Here is a tiny trained network, its code and every weight. The questions are about switching its units off for an input and a class, where a switched-off unit gives its printed mean instead of its output.

import numpy as np


def w(rows, s, z=0):
    codes = np.array(rows[::2]) - 128.0
    scale = np.full(codes.shape[1], s)
    scale[-1] = z or s
    return codes * scale


def f(y):
    return np.maximum(y, 0)


def log_softmax(a):
    a = a - a.max(-1, keepdims=True)
    return a - np.log(np.exp(a).sum(-1, keepdims=True))


def net(x, mask):
    res = np.array(x, float).reshape(1, 7) / 4 @ E
    y = f(res @ A[0][:, :-1].T + A[0][:, -1])
    res = res + np.where(mask, y, B[0][:, -1]) @ B[0][:, :-1]
    return log_softmax(res[-1] @ U[:, :-1].T + U[:, -1])


A, B = {}, {}
E = w([
[129,127,129],'x0',
[129,128,130],'x1',
[213,206,147],'x2',
[131,129,130],'x3',
[64,197,115],'x4',
[127,127,128],'x5',
[163,136,3],'x6',
],0.0058)
A[0] = w([
[107,106,251,47],'n1',
[58,210,118,51],'n2',
[212,28,148,61],'n3',
[57,77,116,86],'n4',
[152,126,46,65],'n5',
[139,125,70,56],'n6',
[129,118,133,219],'n7',
[128,114,137,253],'n8',
[72,55,109,60],'n9',
[109,135,200,102],'n10',
[223,214,162,49],'n11',
],0.013,0.0068)
B[0] = w([
[143,90,23,196],'n1',
[52,198,97,160],'n2',
[4,205,100,165],'n3',
[100,79,193,175],'n4',
[147,86,43,160],'n5',
[138,92,73,141],'n6',
[201,170,159,219],'n7',
[240,195,175,254],'n8',
[99,58,183,164],'n9',
[124,106,63,178],'n10',
[80,19,199,190],'n11',
],0.03,0.0067)
U = w([
[147,148,168,193],'0',
[133,62,32,68],'1',
[46,33,250,107],'2',
[142,168,173,150],'3',
[144,167,172,147],'4',
[142,163,170,142],'5',
[1,228,154,164],'6',
[50,146,158,4],'7',
],0.0078,0.013)

Each question gives the input, the list of numbers given to net, and the class t.
The units are the neurons (one row each of A and B). Each row of codes is followed by its name. A weight is (code - 128) times the scale printed after its matrix; where a second scale follows, it is the last column's (A, B and U).
mask holds one flag per neuron, in row order. A switched-off neuron (its flag False) gives its mean, the last column of its row in B, instead of its output. The means were averaged over made-up inputs and are rounded, as every weight is.
A unit's drop is (log p(t) with every unit on - log p(t) with that unit switched off) / (log p(t) with every unit on - log p(t) with every unit switched off).
The circuit of an input: a set's keep is (log p(t) with only the set's units on - log p(t) with every unit switched off) / (log p(t) with every unit on - log p(t) with every unit switched off). Starting from all 11 units, units are removed one at a time, each time the one whose removal leaves the highest keep (on an exact tie, the one counted first), for as long as the keep stays at least 0.8.
units of the circuit, in order: the units of the circuit, biggest drop first
most important unit: the unit with the biggest drop
k most important neurons: the k neurons with the biggest drops, biggest first
drop when u is switched off: that unit's drop, to one decimal
input [6,-5,1,-3,-4,5,7], class 1: most important unit -> n5
input [1,-6,-8,4,-2,-1,3], class 2: 2 most important neurons -> (n9, n4)
input [8,-4,-2,2,-1,-7,-8], class 1: 2 most important neurons -> (n1, n10)
input [-6,-6,-6,-6,-7,0,-5], class 6: 2 most important neurons -> (n3, n11)
input [-2,6,-7,-5,5,2,6], class 2: 3 most important neurons -> (n4, n9, n1)
input [7,-1,8,-3,-6,-1,7], class 2: 2 most important neurons -> (n11, n1)
input [1,-1,-8,0,0,6,-8], class 1: 3 most important neurons -> (n1, n10, n11)
input [2,4,-6,3,3,-3,8], class 1: 2 most important neurons -> (n5, n6)
input [0,6,3,-4,4,-1,8], class 1: 3 most important neurons -> (n5, n6, n8)
input [0,-6,-8,0,8,-2,5], class 2: 3 most important neurons -> (n4, n9, n3)
input [5,5,-1,3,-7,-4,-6], class 6: 2 most important neurons -> (n3, n5)
input [-6,4,1,4,6,4,-6], class 1: 4 most important neurons -> (n1, n10, n3, n4)
input [6,3,-6,-3,7,2,8], class 1: 3 most important neurons -> (n5, n6, n8)
input [-4,7,-2,-6,8,0,-6], class 6: units of the circuit, in order -> (n2)
input [7,-4,0,-7,4,2,-8], class 1: drop when n10 is switched off -> 0.2
input [-6,5,3,1,-5,6,7], class 1: drop when n9 is switched off -> 0.0
input [-3,2,8,4,-8,-7,4], class 2: drop when n11 is switched off -> 1.3
input [-1,5,6,-6,2,-3,1], class 2: drop when n11 is switched off -> 1.0
